Below is a small trained network, with its code and all its weights. Each question gives an input and a class and asks what happens when units are switched off, that is, made to give their printed mean instead of their output.

import numpy as np


def w(rows, s, z=0):
    codes = np.array(rows[::2]) - 128.0
    scale = np.full(codes.shape[1], s)
    scale[-1] = z or s
    return codes * scale


def f(y):
    return y / 2 * (1 + np.tanh(0.7978845608 * (y + 0.044715 * y**3)))


def log_softmax(a):
    a = a - a.max(-1, keepdims=True)
    return a - np.log(np.exp(a).sum(-1, keepdims=True))


def net(x, mask):
    res = np.array(x, float).reshape(1, 7) / 4 @ E
    y = f(res @ A[0][:, :-1].T + A[0][:, -1])
    res = res + np.where(mask, y, B[0][:, -1]) @ B[0][:, :-1]
    return log_softmax(res[-1] @ U[:, :-1].T + U[:, -1])


A, B = {}, {}
E = w([
[150,154,192,112,123],'x0',
[132,106,157,76,151],'x1',
[170,91,151,193,196],'x2',
[55,185,92,61,206],'x3',
[116,202,255,135,146],'x4',
[78,148,63,159,109],'x5',
[211,186,98,71,95],'x6',
],0.0094)
A[0] = w([
[122,44,128,199,138,133],'N0',
[118,186,182,123,156,124],'N1',
[6,128,118,153,127,190],'N2',
[62,137,103,152,95,209],'N3',
[117,119,88,99,126,109],'N4',
[129,145,151,73,88,172],'N5',
[86,129,108,163,162,145],'N6',
[133,100,136,138,137,141],'N7',
[159,172,163,129,122,122],'N8',
[99,129,122,82,113,184],'N9',
[133,28,138,170,123,190],'N10',
[78,131,116,46,150,245],'N11',
[217,162,33,130,136,146],'N12',
[136,209,90,108,131,215],'N13',
[138,66,148,37,85,113],'N14',
[203,26,121,188,155,172],'N15',
[153,86,137,126,99,109],'N16',
[146,160,236,170,111,181],'N17',
[100,103,117,45,126,253],'N18',
[126,182,158,132,173,147],'N19',
],0.015,0.0075)
B[0] = w([
[71,178,205,88,123,213],'N0',
[163,93,104,143,161,195],'N1',
[93,142,74,172,85,224],'N2',
[91,84,72,165,45,198],'N3',
[186,88,108,117,146,150],'N4',
[160,100,70,163,147,182],'N5',
[86,181,112,137,118,173],'N6',
[113,141,108,109,165,147],'N7',
[139,101,125,113,160,173],'N8',
[142,102,90,156,146,170],'N9',
[59,191,147,102,206,222],'N10',
[152,130,61,165,234,223],'N11',
[139,42,173,45,121,207],'N12',
[135,51,85,124,103,209],'N13',
[146,225,82,254,236,167],'N14',
[58,136,167,110,202,254],'N15',
[97,141,122,166,174,157],'N16',
[135,42,105,57,159,247],'N17',
[169,139,121,202,236,205],'N18',
[219,128,63,154,156,186],'N19',
],0.0097,0.014)
U = w([
[141,184,58,204,176,184],'0',
[244,59,116,56,171,111],'1',
[184,255,235,133,42,1],'2',
[61,118,116,116,33,185],'3',
[46,216,205,90,189,159],'4',
],0.0086,0.0033)

Each question gives the input, the list of numbers given to net, and the class t.
The units are the neurons (one row each of A and B). Each row of codes is followed by its name. A weight is (code - 128) times the scale printed after its matrix; where a second scale follows, it is the last column's (A, B and U).
mask holds one flag per neuron, in row order. A switched-off neuron (its flag False) gives its mean, the last column of its row in B, instead of its output. The means were averaged over made-up inputs and are rounded, as every weight is.
A unit's drop is (log p(t) with every unit on - log p(t) with that unit switched off) / (log p(t) with every unit on - log p(t) with every unit switched off).
The circuit of an input: a set's keep is (log p(t) with only the set's units on - log p(t) with every unit switched off) / (log p(t) with every unit on - log p(t) with every unit switched off). Starting from the 12 units with the biggest drops (on a tie, the unit counted first), units are removed one at a time, each time the one whose removal leaves the highest keep (on an exact tie, the one counted first), for as long as the keep stays at least 0.8.
units of the circuit, in order: the units of the circuit, biggest drop first
k most important neurons: the k neurons with the biggest drops, biggest first
drop when u is switched off: that unit's drop, to one decimal
input [7,8,-5,0,3,0,-6], class 0: most important neuron : [N14]
input [8,-2,-4,-6,4,7,-2], class 3: units of the circuit, in order : [N11 N18]
input [4,-6,-2,-8,7,4,-7], class 3: units of the circuit, in order : [N18 N11]
input [1,4,-2,1,-1,-2,5], class 0: 3 most important neurons : [N14 N17 N18]
input [-5,-1,-4,8,-7,4,5], class 1: 3 most important neurons : [N12 N4 N13]
input [3,0,-3,8,-6,-1,6], class 1: 2 most important neurons : [N12 N13]
input [-4,8,-5,-4,5,-8,-2], class 0: 2 most important neurons : [N14 N12]
input [0,-7,0,1,-2,-7,2], class 1: 2 most important neurons : [N0 N10]
input [5,1,-2,6,0,-8,6], class 0: 4 most important neurons : [N14 N18 N11 N17]
input [-8,-8,-8,-8,-4,3,-7], class 3: 2 most important neurons : [N3 N2]
input [8,-6,-3,3,8,3,-5], class 1: drop when N17 is switched off : 0.6
input [-4,-4,-6,-1,2,4,-8], class 3: drop when N3 is switched off : 0.1
input [-4,6,4,5,-2,-2,-6], class 4: drop when N14 is switched off : 0.2
input [-7,7,-7,-6,0,-2,4], class 0: drop when N14 is switched off : 0.6
input [-6,1,-1,1,-8,-6,-6], class 4: most important neuron : [N0]
